Below is a small trained network, with its code and all its weights. Each question gives an input and a class and asks what happens when units are switched off, that is, made to give their printed mean instead of their output.

import numpy as np


def w(rows, s, z=0):
    codes = np.array(rows[::2]) - 128.0
    scale = np.full(codes.shape[1], s)
    scale[-1] = z or s
    return codes * scale


def f(y):
    return y / 2 * (1 + np.tanh(0.7978845608 * (y + 0.044715 * y**3)))


def log_softmax(a):
    a = a - a.max(-1, keepdims=True)
    return a - np.log(np.exp(a).sum(-1, keepdims=True))


def net(x, mask):
    res = np.array(x, float).reshape(1, 7) / 4 @ E
    y = f(res @ A[0][:, :-1].T + A[0][:, -1])
    res = res + np.where(mask, y, B[0][:, -1]) @ B[0][:, :-1]
    return log_softmax(res[-1] @ U[:, :-1].T + U[:, -1])


A, B = {}, {}
E = w([
[115,146,130,122,129,151],'x0',
[120,137,124,134,137,132],'x1',
[93,214,172,95,74,39],'x2',
[51,97,30,87,98,94],'x3',
[163,116,118,7,219,118],'x4',
[103,165,113,150,165,144],'x5',
[122,145,119,133,138,135],'x6',
],0.014)
A[0] = w([
[127,115,142,200,102,157,40],'n1',
[190,94,154,135,204,167,138],'n2',
[103,153,103,125,121,145,142],'n3',
[94,110,132,122,110,100,166],'n4',
[134,48,79,161,132,207,217],'n5',
[123,134,123,53,154,100,174],'n6',
[133,134,118,61,185,93,2],'n7',
[157,100,148,131,174,154,135],'n8',
[70,146,106,147,62,105,123],'n9',
[66,88,45,88,117,127,111],'n10',
[129,173,164,189,98,80,46],'n11',
[166,142,87,143,104,94,139],'n12',
[154,102,139,76,79,117,162],'n13',
[118,212,191,89,125,44,101],'n14',
[110,149,140,165,71,96,92],'n15',
[107,128,129,126,77,132,125],'n16',
[196,183,240,173,137,140,77],'n17',
[97,143,114,83,147,94,46],'n18',
[123,119,134,253,47,167,185],'n19',
[149,161,177,150,116,124,190],'n20',
[134,131,183,106,155,119,82],'n21',
[143,76,142,118,103,159,138],'n22',
[180,114,127,153,149,204,148],'n23',
[70,139,103,138,86,91,141],'n24',
[175,121,172,131,90,125,132],'n25',
[143,110,120,123,162,175,138],'n26',
[96,96,69,96,120,131,20],'n27',
[83,127,119,82,118,133,113],'n28',
[69,138,107,162,97,75,114],'n29',
[124,19,73,170,133,226,90],'n30',
[138,72,62,162,118,188,15],'n31',
[114,124,140,107,97,155,219],'n32',
[167,160,170,149,119,125,178],'n33',
[60,148,98,157,69,93,117],'n34',
[139,125,140,133,139,113,95],'n35',
],0.013,0.011)
B[0] = w([
[198,118,141,76,206,133,163],'n1',
[129,110,207,140,38,200,208],'n2',
[144,102,144,140,101,102,146],'n3',
[108,135,121,145,87,147,157],'n4',
[219,144,157,69,252,126,239],'n5',
[193,134,135,128,217,126,197],'n6',
[81,160,71,126,52,86,164],'n7',
[132,89,149,158,103,172,174],'n8',
[112,90,171,154,76,159,184],'n9',
[140,202,76,117,183,54,197],'n10',
[120,108,125,147,85,110,169],'n11',
[122,139,135,124,109,138,139],'n12',
[97,150,111,151,122,136,160],'n13',
[153,169,45,109,218,49,203],'n14',
[118,126,166,127,98,161,168],'n15',
[115,103,146,144,110,139,150],'n16',
[78,152,26,119,139,34,208],'n17',
[118,98,101,150,88,104,150],'n18',
[144,196,34,106,211,25,251],'n19',
[163,145,146,110,174,174,185],'n20',
[152,111,156,123,162,170,147],'n21',
[120,134,132,152,133,147,155],'n22',
[102,107,176,142,105,161,196],'n23',
[105,104,172,142,72,152,180],'n24',
[121,132,137,135,148,133,159],'n25',
[157,75,161,164,95,126,172],'n26',
[184,161,135,121,235,128,153],'n27',
[122,125,121,133,152,117,152],'n28',
[120,109,135,130,79,195,175],'n29',
[69,178,47,120,131,61,224],'n30',
[79,130,89,162,54,82,169],'n31',
[98,108,116,150,90,129,168],'n32',
[157,122,128,108,197,138,181],'n33',
[101,74,168,124,71,175,189],'n34',
[117,148,138,95,146,154,126],'n35',
],0.015,0.021)
U = w([
[171,178,171,73,133,120,23],'0',
[78,189,121,109,72,76,254],'1',
[119,99,254,131,40,207,120],'2',
],0.0097,0.0028)

Each question gives the input, the list of numbers given to net, and the class t.
The units are the neurons (one row each of A and B). Each row of codes is followed by its name. A weight is (code - 128) times the scale printed after its matrix; where a second scale follows, it is the last column's (A, B and U).
mask holds one flag per neuron, in row order. A switched-off neuron (its flag False) gives its mean, the last column of its row in B, instead of its output. The means were averaged over made-up inputs and are rounded, as every weight is.
A unit's drop is (log p(t) with every unit on - log p(t) with that unit switched off) / (log p(t) with every unit on - log p(t) with every unit switched off).
The circuit of an input: a set's keep is (log p(t) with only the set's units on - log p(t) with every unit switched off) / (log p(t) with every unit on - log p(t) with every unit switched off). Starting from the 12 units with the biggest drops (on a tie, the unit counted first), units are removed one at a time, each time the one whose removal leaves the highest keep (on an exact tie, the one counted first), for as long as the keep stays at least 0.8.
circuit, biggest first: the units of the circuit, biggest drop first
top k neurons: the k neurons with the biggest drops, biggest first
drop when u is switched off: that unit's drop, to one decimal
input [-5,6,-3,7,2,-5,-8], class 0: circuit, biggest first	(n5)
input [2,-8,-2,7,1,-2,-1], class 0: top 2 neurons	(n27 n17)
input [1,1,3,1,7,-4,7], class 1: top 3 neurons	(n5 n7 n20)
input [1,8,-5,-1,-5,3,1], class 0: top 2 neurons	(n5 n1)
input [6,2,-5,0,-5,7,4], class 0: top 3 neurons	(n5 n1 n17)
input [4,-3,-3,-2,-6,-3,5], class 0: top 3 neurons	(n1 n5 n7)
input [-4,8,-3,8,2,-3,3], class 0: top 4 neurons	(n27 n5 n17 n6)
input [-5,-2,2,7,0,-3,-6], class 2: top 3 neurons	(n19 n30 n17)
input [-1,-2,0,-3,8,-8,-2], class 2: top 2 neurons	(n19 n2)
input [-7,-3,-1,-5,1,-1,-2], class 2: drop when n19 is switched off	0.3
input [8,0,-1,-6,2,8,-1], class 2: drop when n19 is switched off	0.1
input [-6,-5,-1,-1,-5,4,-4], class 0: drop when n1 is switched off	0.3
input [6,-5,-2,-1,2,-8,5], class 2: drop when n19 is switched off	0.3
input [7,8,-2,-2,-4,8,4], class 0: circuit, biggest first	(n1)
